Each row is followed by its group and then its class within the group.
-4 3 0 8 0 12 -3 6 -4 4 7 0 -1 -6 -2 4 => RT.HT
-1 5 -3 0 0 1 -1 10 -8 1 2 -17 -2 5 0 8 => RT.GZ
5 -1 -5 5 8 1 -7 16 3 1 4 -3 3 0 2 3 => BP.JH
6 6 -1 -2 2 6 -1 4 -2 1 1 -1 20 -2 7 6 => RT.GZ
0 -2 -8 -5 1 7 5 7 1 2 -1 11 1 3 3 4 => RT.LB
3 3 -7 -6 -1 3 -2 14 -7 5 -1 -7 2 3 4 7 => RT.GZ
2 -1 -8 -2 -5 -3 -2 25 -1 -6 -3 -4 9 -2 4 5 => BP.DS
1 -3 2 -7 -5 -2 -3 -14 3 1 -3 4 -1 1 11 5 => BP.JH
-4 7 0 -6 1 -3 0 10 -1 2 0 -14 0 1 1 10 => JM.Zr
-1 8 -3 -6 0 -4 1 -6 -9 5 1 -22 1 3 2 4 => JM.TH
3 -4 1 0 -1 1 -1 17 12 -6 3 -5 -1 -1 3 0 => BP.DS
0 7 3 -12 5 -1 -3 -10 -5 1 2 -17 0 2 5 4 => JM.TH
2 7 3 -5 1 -2 -4 7 0 3 0 3 1 0 6 7 => JM.TH
1 9 0 -3 -1 13 -1 -16 -1 5 2 13 4 1 6 -3 => RT.HT
2 2 -1 -9 0 -1 1 -31 -4 -1 7 -3 -4 2 6 5 => BP.JH
0 7 -9 7 0 4 -2 0 -3 1 4 5 2 1 4 5 => RT.LB
-2 8 4 -18 0 -5 0 -26 2 8 0 -6 1 3 -2 7 => JM.JZ
-6 4 -2 1 0 -1 0 33 4 3 -4 0 2 1 -1 2 => JM.Zr
2 8 1 -7 2 9 -1 7 -6 2 -5 -6 2 -3 0 3 => JM.TH
1 5 -2 -7 -3 3 -3 5 -3 1 4 -5 4 3 7 10 => RT.GZ
-3 7 2 -7 -1 -2 -1 -13 10 7 0 -1 1 1 6 2 => JM.JZ
5 0 -3 -5 -2 10 -5 -38 -13 1 6 0 -2 4 4 8 => RT.HT
15 -1 -8 -6 -7 4 -6 -4 -2 3 -1 4 1 -1 3 9 => RT.LB
2 1 2 -9 -4 -4 0 3 -11 -6 4 -5 1 26 3 3 => BP.Dr
3 0 -2 -4 4 2 -2 -2 -8 5 4 -1 -1 0 3 5 => RT.LB
-1 6 -3 -20 0 8 1 -17 -1 8 0 -5 2 -3 0 5 => JM.JZ
5 5 -3 -7 -1 5 -3 -10 -7 5 5 -3 -8 4 5 3 => RT.GZ
-1 6 -1 -3 0 -6 1 -5 -1 6 2 -12 -2 2 1 0 => JM.TH
2 2 -6 -3 1 3 0 -1 -12 3 3 5 2 3 7 8 => RT.LB
5 1 -4 -3 1 6 -4 4 -9 2 0 -2 -4 0 4 4 => RT.GZ
1 7 -3 -12 -2 -1 0 -18 -3 4 5 -19 0 2 2 5 => JM.JZ
6 -1 -4 -5 -1 1 1 17 -1 -4 0 1 -16 2 5 6 => BP.DS
1 7 -2 -4 1 -3 -2 13 -2 1 -1 -9 2 0 1 0 => JM.Zr
0 8 -2 -9 6 -5 -3 -20 7 8 4 -12 0 1 9 0 => JM.JZ
1 -3 -6 0 -4 -3 5 22 1 -5 4 6 3 -2 1 -1 => BP.DS
0 3 -2 -6 1 -5 1 26 3 13 -4 -5 1 2 -2 7 => JM.Zr
3 -1 -1 0 -4 0 0 5 9 -3 0 -2 6 0 7 0 => BP.Dr
-5 7 -3 -9 0 -7 4 12 -1 1 0 -10 1 -4 -1 7 => JM.Zr
1 -1 -2 -4 -3 6 2 21 0 -7 -1 4 1 1 5 5 => BP.DS
0 4 -1 -13 -1 -6 -1 18 -2 3 -2 -11 8 3 -2 8 => JM.Zr
2 -3 -2 -7 -5 -3 1 -16 -3 -11 2 -4 7 0 4 8 => BP.JH
1 1 -4 4 1 -4 2 7 1 -2 4 2 1 -1 4 -1 => BP.Dr
2 10 -3 -4 -2 2 -3 -4 -4 -1 0 15 1 1 1 9 => RT.LB
2 4 -6 -1 -3 -4 -3 24 9 7 -5 -1 2 6 0 7 => JM.Zr
5 -5 -2 6 2 5 -2 35 5 -4 -1 8 25 -3 2 0 => BP.DS
-1 3 -17 -5 -6 4 -3 -15 -10 5 1 5 4 0 5 7 => RT.HT

Each row is followed by its group and then its class within the group.
-3 2 -5 -1 4 0 8 -23 6 4 4 -9 0 -7 5 4 => QL.DG
-10 -2 6 2 -1 -1 2 -18 4 -3 1 7 -6 -13 3 0 => GF.Mg
-4 -7 0 0 0 1 6 -20 -1 -1 0 6 -9 -14 1 -5 => BD.Sr
-13 -6 -1 -1 -3 2 7 -17 -1 2 3 10 -8 -10 -3 2 => BD.CP
-11 2 -3 -2 2 -5 7 -25 9 3 -1 5 -6 -8 5 5 => QL.DG
-18 0 1 0 0 -5 5 -25 11 6 -1 4 -1 -9 -1 4 => QL.DP
-15 -1 -2 2 -5 -2 1 -18 3 -3 4 6 -7 -14 -2 1 => GF.NG
